Below are the code and all the weights of a small trained network. Each question names an input and a class and asks about switching units off, where a switched-off unit gives its printed mean instead of its output.

import numpy as np


def w(rows, s, z=0):
    codes = np.array(rows[::2]) - 128.0
    scale = np.full(codes.shape[1], s)
    scale[-1] = z or s
    return codes * scale


def f(y):
    return np.maximum(y, 0)


def log_softmax(a):
    a = a - a.max(-1, keepdims=True)
    return a - np.log(np.exp(a).sum(-1, keepdims=True))


def net(x, mask):
    res = np.array(x, float).reshape(1, 2) / 4 @ E
    y = f(res @ A[0][:, :-1].T + A[0][:, -1])
    res = res + np.where(mask, y, B[0][:, -1]) @ B[0][:, :-1]
    return log_softmax(res[-1] @ U[:, :-1].T + U[:, -1])


A, B = {}, {}
E = w([
[208,149,224,84,205,199,186,77,131],'x0',
[69,13,103,181,246,126,222,102,152],'x1',
],0.011)
A[0] = w([
[65,62,146,134,126,127,170,140,135,126],'N0',
[165,215,172,49,21,135,94,142,88,101],'N1',
[128,160,144,114,155,83,92,170,123,252],'N2',
[77,88,154,97,114,134,169,129,111,111],'N3',
[160,100,134,89,113,134,70,135,122,92],'N4',
[156,164,143,131,75,109,101,129,102,111],'N5',
[63,100,42,158,110,49,67,177,137,129],'N6',
[30,104,25,207,4,66,129,198,113,83],'N7',
[178,253,125,67,47,139,95,194,128,88],'N8',
[55,46,114,207,183,120,182,79,162,76],'N9',
[115,71,95,157,195,146,198,141,181,137],'N10',
[60,57,88,189,206,138,175,78,178,125],'N11',
[237,159,239,43,232,203,157,42,137,109],'N12',
],0.011,0.021)
B[0] = w([
[159,119,139,167,68,153,78,134,140,175],'N0',
[105,72,134,218,68,137,96,85,101,222],'N1',
[85,242,44,98,80,208,32,244,216,254],'N2',
[170,128,113,129,83,87,84,121,107,142],'N3',
[139,103,128,193,146,111,93,107,101,140],'N4',
[81,74,125,145,94,115,114,58,105,170],'N5',
[234,201,203,96,206,36,162,146,137,235],'N6',
[228,115,219,127,170,87,201,103,153,250],'N7',
[87,68,127,194,62,109,115,59,62,218],'N8',
[100,91,75,185,78,137,100,45,24,204],'N9',
[127,129,103,170,77,144,62,137,107,209],'N10',
[103,153,107,169,44,103,124,103,125,228],'N11',
[180,173,224,145,224,54,138,136,153,242],'N12',
],0.011,0.021)
U = w([
[113,114,103,165,74,107,97,87,83,111],'0',
[192,144,192,138,183,86,124,129,130,115],'1',
[99,182,58,127,104,142,87,249,179,249],'2',
[67,112,117,63,129,102,135,122,99,107],'3',
[102,106,110,121,168,127,109,149,108,102],'4',
[108,108,110,102,135,151,143,138,152,107],'5',
[135,111,109,97,125,129,164,124,152,106],'6',
[111,121,98,121,117,147,160,120,135,104],'7',
],0.018,0.012)

Each question gives the input, the list of numbers given to net, and the class t.
The units are the neurons (one row each of A and B). Each row of codes is followed by its name. A weight is (code - 128) times the scale printed after its matrix; where a second scale follows, it is the last column's (A, B and U).
mask holds one flag per neuron, in row order. A switched-off neuron (its flag False) gives its mean, the last column of its row in B, instead of its output. The means were averaged over made-up inputs and are rounded, as every weight is.
A unit's drop is (log p(t) with every unit on - log p(t) with that unit switched off) / (log p(t) with every unit on - log p(t) with every unit switched off).
The circuit of an input: a set's keep is (log p(t) with only the set's units on - log p(t) with every unit switched off) / (log p(t) with every unit on - log p(t) with every unit switched off). Starting from the 12 units with the biggest drops (on a tie, the unit counted first), units are removed one at a time, each time the one whose removal leaves the highest keep (on an exact tie, the one counted first), for as long as the keep stays at least 0.8.
circuit, biggest first: the units of the circuit, biggest drop first
most important unit: the unit with the biggest drop
k most important neurons: the k neurons with the biggest drops, biggest first
drop when u is switched off: that unit's drop, to one decimal
input [-8,5], class 1: circuit, biggest first	(N6)
input [2,3], class 2: circuit, biggest first	(N8 N7)
input [7,-7], class 0: 4 most important neurons	(N8 N1 N6 N7)
input [3,3], class 2: circuit, biggest first	(N7 N8)
input [-1,3], class 2: 2 most important neurons	(N8 N1)
input [5,5], class 0: 4 most important neurons	(N6 N7 N9 N11)
input [5,-6], class 0: 3 most important neurons	(N6 N8 N1)
input [-8,-6], class 1: 2 most important neurons	(N7 N6)
input [8,-8], class 0: 3 most important neurons	(N8 N1 N6)
input [3,2], class 2: 2 most important neurons	(N7 N6)
input [2,0], class 2: drop when N7 is switched off	0.3
input [2,-2], class 2: drop when N7 is switched off	0.2
input [-5,1], class 1: drop when N7 is switched off	0.1
input [-1,-3], class 2: most important unit	N9
